Each row, then one of two labels for whether it has a hidden trait; a new part has new ones:
(in the rows, 100 means zero)
[ 91 103 132 121 104  94  94 108 105  96 105 112  94 104  85  95 111 113
 137  67  93 116  91 105 102  66 112 104 108 100  93  44  79  77  88 105
  90  49 112 100 115  84]	j971
[ 86 102 110 111 120  90 119  99 115  98 116 105 103 103 117 108 108 100
 109 103 110  80 118  98 113 101 100 100 105 103  97 106 102  85 107  97
 122  90  97 130  84 101]	j971
[ 81 107  94 109  91  92 101 123 118  87  98 115  93  96 109  86  75 116
  82  76  93  92  87  99  93 132  95 100 112 102  98 106  65  97 112  95
 103 100 105  94   0 107]	j971
[ 88 107  92 111  63  90 104  81 113  96  97 108 100  95  93 106  89 105
  99 101  90 100  81  81 107 102  85 106 105 101 100 107  84  71 106  86
 104  61 101  98  32 107]	j971
[ 98 101  72 101  72  90  98 111 114  92 107 115  95 101 112 111  92 113
  75  81  83  93 103 105 102 102 104 102 107 100 100  58  95  37 104  88
 109  80  92 108  12  94]	j971
[102  94 106 109 118 104 107  96 118  91  77  95 109 105  98 100  93  87
 108 110  84  88 117  91 119 101 115  99 103 100 107 124 101 103  95 104
 100 117 105 105  96  66]	j436
[ 93 102 116 106  74 117 102 119 107 104 108  98 111  96 100  92  99 110
  95 110 113  96 103  97  93 103 110 105 112  97 105  78  73 109  88 104
  94 153  92 118  91 113]	j971
[ 95 106 102 116 132  84 111  90 109  94 101 108  98 102 102 105 103 106
 127  75  97  70  97  87  95 103 103 100  95 101  97 101  88  75 115  87
 120  44  87 122 111 109]	j971

New part:
[163 111 107 153  88 110  85  90 101 120 106 120 102  90  94  93 110 105
 123  94  89 105  89]	j841
[ 68 121  94 155 107 101 102  99  98 131 124  85 101  97  96 105  96 110
 114  97 115  99  94]	j841
[ 77 117  92 150 102  97 102 102  96 129 125  84 101  97  97 102  91 107
 113  96 109  95  95]	j841
[121 108  97 111  74  88 105 100  95 131  89  87  96 102  97 101  78  96
 129  97  99 112  89]	j494
[ 64 124 104 153  91 111 101 102 103 151 128  75 100  99  94 108  94 110
 131  94 119 102  87]	j841
[117 109  96 127  92  92 100  98  97 117  89  93  96  98 100 101  92  97
 113  97  91 106  95]	j494
[ 69 118  99 188 111 116  95 103 109 127 134  82  99  95  99 106 113 106
 106  94 104  90  99]	j841
[105 111 105 126  83  97 103 100 101 125  92  92  95 100  98 102  89  98
 123  98  98 107  92]	j494
[ 99 111  88 147 103  89 103 103  93 124 127  85 101  97  98  99  87 103
 108  96 105  92  96]	j841
[ 68 115  89 181 125 103  97 100 100 110 129  90 100  94 100 102 108 115
  95  97 102  87 103]	j841
[107 108  96 157 102  99  95  95 102 111  91  93  95  97 102 103 104  99
 110  94  88 105 100]	j494
[182 109 103 141  81  98  88  90  92 126  98 120 103  94  94  90 104 106
 124  94  91 109  87]	j841
[156 110 112 124  69 109  89  90 102 149 112 110 104  93  91  95  88 100
 144  93  97 109  82]	j841
[148 107 102 172 103 109  83  89 102 110 106 125 104  88  96  91 107 101
 114  96  84  98  95]	j841
[ 77 119  94 150 105  99 102  99  97 134 127  84 101  98  96 105  92 110
 118  97 116 101  94]	j841

New part:
[105 110 146 106  98  84 122  66 112 120 104 110 103  93 121 120]	J96
[125 129 110 104  68  86 101  85 103  74 101 105  83  95 101 110]	J96
[ 55  56 112  90 104  94 144 117  79  84 126  93  85  84 111  77]	J942
[ 46  41 107  93  89  85 160  82  90  99 118 110  79  88 118  92]	J942
[ 62  96 128  79  83  90 138 103  84 103 102 109 103  79  97  79]	J942
[118 105 121 102  65  89 112  75 109 100  98 108  82  92 106 128]	J96
[106  92 152  62  78  79 127  45 110 116 104 116  99  98 109  88]	J942
[131 109 174  80  71  78 124  50 110 122 100 105  88  88 117  87]	J942
[121 125 167  77  67  72 129  34 111 116 109  99 105  96 123  77]	J942
[102 116 121 111 106  82 111  79 106  99 112 110 110  91 118 100]	J96
[126 117 158  79  63  77 123  55 111 120 101 112  92  75 116  83]	J942
[104  79 161  59  87  81 124  45 110 117 100 113 105 112 107  91]	J942
[115 123 156  76  67  74 126  32 112 114 106 106 104  90 118  75]	J942
[ 88  86  83  73  96  93 101  83 106 114  98 114 104  97 106  78]	J942
[126 127 158  82  45  65 129  32 116 111 115 108 104  68 125  78]	J942
[ 49  48 106  82 109 106 148  82  89 111 103 128  78  99 110  91]	J942
[103 110 134  97  89  91 107  98  99 104  94 101 103  90 104 104]	J942
[ 61  83 113  84  73  86 141  96  87 106 101 113 103  74  99  82]	J942
[ 64  91 170  83  63  68 165  70  88  99 110  96  94  83  98  86]	J942
[128 101 163  76  69  70 125  54 107 121 104 111  87  81 117  97]	J942
[118  94 178  75 102  94 120  57 103 132  89  94  92 122 105  78]	J942
[107 100 148  95  74  97 116  64 108 116  99 109  85 110  97 133]	J96
[115 108 163  65  73  65 128  42 108 118 111 112  96  99 116 101]	J942
[ 90 108 149 105 118  93 113  75 100 101 112 108 110 118 106  97]	J96
[ 59  35 110  87  94  92 152  94  83  87 132 110  75  76 124  89]	J942
[113  82 182  61  96  85 125  55 105 128  93 111  91 116 100  95]	J942
